Here is a tiny trained network, its code and every weight. The questions are about switching its units off for an input and a target symbol, where a switched-off unit gives its printed mean instead of its output.

import numpy as np


def w(rows, s, z=0):
    codes = np.array(rows[::2]) - 128.0
    scale = np.full(codes.shape[1], s)
    scale[-1] = z or s
    return codes * scale


def f(y):
    return y / 2 * (1 + np.tanh(0.7978845608 * (y + 0.044715 * y**3)))


def softmax(a):
    e = np.exp(a - a.max(-1, keepdims=True))
    return e / e.sum(-1, keepdims=True)


def log_softmax(a):
    a = a - a.max(-1, keepdims=True)
    return a - np.log(np.exp(a).sum(-1, keepdims=True))


def net(x, mask):
    ids = ['ΔΛΣΩαβγεητφ'.index(c) for c in x.split()]
    T = len(ids)
    res = E[ids] + P[:T]
    u = 0
    for l in range(2):
        r = res
        for j in range(3):
            rows = slice(3 * j, 3 * j + 3)
            q, k, v = (r @ M[l][rows].T for M in (Q, K, V))
            z = softmax(np.where(np.tri(T) > 0, q @ k.T / 3**0.5, -1e9)) @ v
            o = O[l][rows]
            res = res + np.where(mask[u + j], z, o[:, -1]) @ o[:, :-1]
        u += 3
        y = f(res @ A[l][:, :-1].T + A[l][:, -1])
        res = res + np.where(mask[u : u + 8], y, B[l][:, -1]) @ B[l][:, :-1]
        u += 8
    return log_softmax(res[-1] @ U[:, :-1].T + U[:, -1])


Q, K, V, O, A, B = {}, {}, {}, {}, {}, {}
E = w([
[101,135,61,111,139,93,112,161,150],'Δ',
[191,203,167,203,105,74,188,132,100],'Λ',
[152,152,127,93,156,97,97,85,187],'Σ',
[142,33,126,113,109,101,166,254,192],'Ω',
[172,68,216,22,149,163,173,103,103],'α',
[113,169,66,101,110,177,190,136,106],'β',
[75,84,102,144,63,137,110,126,84],'γ',
[165,122,148,222,103,202,90,25,141],'ε',
[107,63,160,122,52,193,153,52,94],'η',
[127,156,133,116,162,167,126,81,178],'τ',
[60,173,170,138,67,107,111,67,212],'φ',
],0.017)
P = w([
[2,88,117,208,245,86,145,68,63],'0',
[147,195,133,66,48,141,39,141,69],'1',
[103,102,95,173,160,77,193,68,154],'2',
[178,216,161,73,50,162,61,158,126],'3',
[202,109,83,157,131,53,221,66,171],'4',
[186,205,185,66,48,164,69,172,150],'5',
],0.0092)
Q[0] = w([
[148,85,175,81,98,163,71,144,154],'0.h1',
[66,100,92,172,195,97,131,87,90],'0.h1',
[89,140,141,104,149,132,115,89,157],'0.h1',
[101,144,87,214,7,122,118,106,53],'0.h2',
[156,41,206,102,127,195,120,81,117],'0.h2',
[117,25,96,106,122,137,174,183,96],'0.h2',
[80,95,155,182,228,90,185,155,78],'0.h3',
[93,83,95,170,136,92,173,126,163],'0.h3',
[94,82,85,245,154,28,199,148,128],'0.h3',
],0.011)
K[0] = w([
[158,70,159,124,148,128,113,174,134],'0.h1',
[92,134,82,147,87,140,113,70,106],'0.h1',
[84,136,153,107,144,125,136,105,176],'0.h1',
[97,155,120,236,26,128,155,152,85],'0.h2',
[147,18,222,119,107,212,113,60,118],'0.h2',
[120,26,89,101,118,157,159,213,88],'0.h2',
[30,161,85,86,175,124,48,52,104],'0.h3',
[97,79,24,126,99,160,48,131,132],'0.h3',
[52,137,1,153,101,118,64,83,98],'0.h3',
],0.011)
V[0] = w([
[103,204,103,100,167,172,44,64,90],'0.h1',
[54,161,80,155,126,128,145,80,131],'0.h1',
[148,129,201,154,151,77,179,164,69],'0.h1',
[132,67,154,88,125,125,92,128,127],'0.h2',
[251,70,158,111,109,6,226,104,175],'0.h2',
[104,141,78,163,126,121,3,163,166],'0.h2',
[105,97,54,59,120,239,143,101,231],'0.h3',
[129,115,191,43,195,215,79,108,153],'0.h3',
[126,31,106,145,150,170,82,196,106],'0.h3',
],0.0062)
O[0] = w([
[220,64,221,106,129,81,203,101,50,5],'0.h1',
[132,10,218,211,216,126,198,131,135,127],'0.h1',
[214,212,94,97,111,235,157,2,243,137],'0.h1',
[74,212,48,156,114,151,176,118,162,143],'0.h2',
[74,112,98,154,243,228,64,27,90,220],'0.h2',
[115,113,125,80,37,91,109,126,57,84],'0.h2',
[163,3,91,116,103,111,210,197,180,137],'0.h3',
[249,63,135,97,95,129,104,90,112,88],'0.h3',
[164,127,10,163,81,169,102,123,152,154],'0.h3',
],0.005,0.003)
A[0] = w([
[163,144,137,106,31,128,84,98,252,92],'0.n1',
[207,89,108,175,57,33,197,120,146,205],'0.n2',
[132,65,125,145,160,133,86,96,92,141],'0.n3',
[255,99,128,100,135,38,29,142,82,119],'0.n4',
[69,96,185,179,153,75,165,101,146,121],'0.n5',
[115,230,108,39,37,173,163,109,109,156],'0.n6',
[181,64,172,63,39,206,206,220,58,2],'0.n7',
[151,158,92,48,75,171,148,177,170,112],'0.n8',
],0.0073,0.0028)
B[0] = w([
[134,22,88,112,124,93,142,140,3,237],'0.n1',
[118,181,107,99,94,188,126,77,225,186],'0.n2',
[108,180,85,177,158,68,184,137,102,153],'0.n3',
[193,61,199,169,132,45,127,241,114,154],'0.n4',
[230,212,35,134,156,114,161,94,11,200],'0.n5',
[130,124,127,167,220,208,70,155,50,254],'0.n6',
[97,175,106,156,141,251,227,224,114,179],'0.n7',
[169,105,64,132,180,104,76,173,140,226],'0.n8',
],0.0068,0.0077)
Q[1] = w([
[186,48,35,75,138,174,90,191,91],'1.h1',
[189,166,140,116,125,188,78,106,79],'1.h1',
[57,207,118,180,59,178,119,29,100],'1.h1',
[113,126,78,193,209,82,76,147,177],'1.h2',
[203,58,203,79,123,74,148,124,181],'1.h2',
[160,159,113,165,92,81,153,108,87],'1.h2',
[151,97,57,114,167,129,177,189,147],'1.h3',
[168,165,130,129,254,153,214,78,94],'1.h3',
[106,164,224,93,137,138,168,168,113],'1.h3',
],0.0076)
K[1] = w([
[109,103,67,30,165,153,105,128,223],'1.h1',
[216,146,160,127,137,173,118,116,171],'1.h1',
[149,134,90,254,19,154,119,73,107],'1.h1',
[115,135,212,114,107,117,147,132,160],'1.h2',
[134,119,84,158,107,147,118,203,65],'1.h2',
[50,88,150,123,95,116,93,105,106],'1.h2',
[78,89,20,92,150,126,70,105,123],'1.h3',
[162,133,79,128,182,67,210,18,202],'1.h3',
[89,146,134,172,128,83,193,147,85],'1.h3',
],0.0079)
V[1] = w([
[9,139,78,54,242,143,141,112,71],'1.h1',
[68,122,127,231,159,29,114,244,137],'1.h1',
[147,43,198,133,207,29,131,151,99],'1.h1',
[130,95,85,105,151,68,130,70,187],'1.h2',
[93,106,64,115,53,108,108,103,82],'1.h2',
[39,165,164,123,161,127,169,123,208],'1.h2',
[127,113,125,159,149,28,93,132,55],'1.h3',
[126,127,207,68,1,187,94,190,159],'1.h3',
[48,49,213,237,192,108,143,145,210],'1.h3',
],0.0049)
O[1] = w([
[205,198,119,93,134,152,135,69,68,182],'1.h1',
[115,167,82,246,98,53,98,128,228,138],'1.h1',
[111,113,95,48,14,78,68,121,112,112],'1.h1',
[88,131,116,135,134,141,142,163,84,136],'1.h2',
[123,122,146,115,123,138,138,177,140,120],'1.h2',
[146,46,166,155,123,48,147,157,126,108],'1.h2',
[134,111,131,100,170,149,154,141,174,169],'1.h3',
[197,231,119,149,70,86,181,149,29,5],'1.h3',
[126,88,166,194,121,78,156,60,2,72],'1.h3',
],0.0055,0.011)
A[1] = w([
[78,140,113,184,159,115,143,109,142,130],'1.n1',
[161,137,91,123,80,71,135,136,180,4],'1.n2',
[182,85,254,96,54,92,138,104,80,146],'1.n3',
[117,109,181,148,64,157,180,120,115,25],'1.n4',
[115,95,103,161,138,202,153,109,140,141],'1.n5',
[179,103,152,137,201,145,103,83,111,90],'1.n6',
[155,167,100,169,110,81,174,114,206,161],'1.n7',
[141,193,173,68,128,115,140,170,69,201],'1.n8',
],0.0097,0.0038)
B[1] = w([
[106,39,147,78,135,148,168,137,96,185],'1.n1',
[194,200,217,152,101,106,78,112,82,142],'1.n2',
[131,85,143,205,198,101,202,111,138,150],'1.n3',
[187,142,48,144,2,193,37,74,173,140],'1.n4',
[173,236,107,105,143,57,140,146,108,250],'1.n5',
[79,95,136,142,39,84,137,151,124,223],'1.n6',
[169,135,153,27,80,150,111,63,120,166],'1.n7',
[38,111,138,103,103,117,142,103,76,166],'1.n8',
],0.0088,0.013)
U = w([
[146,189,143,83,83,48,107,113,129,43],'Δ',
[45,143,194,157,164,171,81,104,117,180],'Λ',
[108,117,147,159,164,48,143,154,90,30],'Σ',
[143,122,67,197,173,113,78,122,90,126],'Ω',
[165,56,150,77,143,163,135,126,43,11],'α',
[96,160,146,140,169,124,192,173,120,42],'β',
[33,131,91,150,48,116,166,145,144,28],'γ',
[155,77,132,200,127,169,140,91,110,113],'ε',
[169,158,135,75,97,172,141,54,175,169],'η',
[99,54,169,135,128,160,162,183,179,148],'τ',
[11,93,21,151,176,44,254,73,113,253],'φ',
],0.0057,0.0045)

Each question gives the input, a string of symbols that net reads in full, and the target symbol t.
The units are the heads (3 rows each of Q, K, V and O) and the neurons (one row each of A and B). Each row of codes is followed by its name. A weight is (code - 128) times the scale printed after its matrix; where a second scale follows, it is the last column's (O, A, B and U).
mask holds one flag per unit, layer by layer, with each layer's heads first. A switched-off unit (its flag False) gives its mean, the last column of its rows in O or B, instead of its output. The means were averaged over made-up inputs and are rounded, as every weight is.
A unit's drop is (log p(t) with every unit on - log p(t) with that unit switched off) / (log p(t) with every unit on - log p(t) with every unit switched off).
The circuit of an input: a set's keep is (log p(t) with only the set's units on - log p(t) with every unit switched off) / (log p(t) with every unit on - log p(t) with every unit switched off). Starting from the 12 units with the biggest drops (on a tie, the unit counted first), units are removed one at a time, each time the one whose removal leaves the highest keep (on an exact tie, the one counted first), for as long as the keep stays at least 0.8.
units of the circuit, in order: the units of the circuit, biggest drop first
unit that matters most: the unit with the biggest drop
k most important neurons: the k neurons with the biggest drops, biggest first
top k neurons in layer l: the k neurons of layer l with the biggest drops, biggest first
which heads matter: for each layer, one digit per head in row order, 1 if its drop is at least 0.15 and else 0, layers parted by /
input Δ Δ ε φ, target φ: unit that matters most => 0.h1
input α τ Ω β α, target η: units of the circuit, in order => (1.h2; 0.n6; 0.n1)
input Δ Λ Δ β φ η, target Λ: units of the circuit, in order => (0.h3; 0.n6)
input Δ β β, target η: which heads matter => 110 / 100
input γ ε Ω η Ω Δ, target Ω: which heads matter => 100 / 000
input β α α, target η: which heads matter => 101 / 010
input Δ α α η β Σ, target α: units of the circuit, in order => (0.n1; 1.h1; 0.h3)
input γ η η, target η: which heads matter => 110 / 000
input Δ Σ Δ, target η: which heads matter => 010 / 100
input Ω φ γ ε Ω β, target Ω: which heads matter => 100 / 000
input φ Λ Δ Δ, target Λ: which heads matter => 001 / 000
input Ω η α Δ, target α: units of the circuit, in order => (1.h1; 0.h2; 0.h3; 1.n5)
input τ α β Σ Σ, target η: units of the circuit, in order => (0.n6; 0.n2; 1.n7)
input η τ η η, target η: 2 most important neurons => (0.n7; 1.n4)
input α Δ Δ, target η: 2 most important neurons => (0.n6; 1.n7)
input Ω Λ ε ε, target Λ: units of the circuit, in order => (0.h3)
input τ Σ γ φ τ Σ, target Σ: 2 most important neurons => (0.n4; 1.n3)
input Ω τ α ε, target α: units of the circuit, in order => (0.n1; 0.h2; 1.h1)
input φ η β τ φ, target η: top 2 neurons in layer 0 => (0.n6; 0.n2)
input τ Σ Ω α Ω Σ, target Ω: which heads matter => 101 / 000
input β ε η β, target β: top neuron in layer 1 => (1.n5)
input Δ β Σ τ, target τ: which heads matter => 101 / 000
input Δ Ω η τ α γ, target α: top 2 neurons in layer 0 => (0.n1; 0.n6)
input α ε τ η, target α: top 3 neurons in layer 0 => (0.n1; 0.n6; 0.n8)
input τ α Ω φ τ, target η: 4 most important neurons => (0.n6; 0.n1; 0.n2; 1.n7)
input Ω Δ Ω, target η: top 2 neurons in layer 0 => (0.n6; 0.n1)
input φ ε η Δ, target Δ: unit that matters most => 1.h1
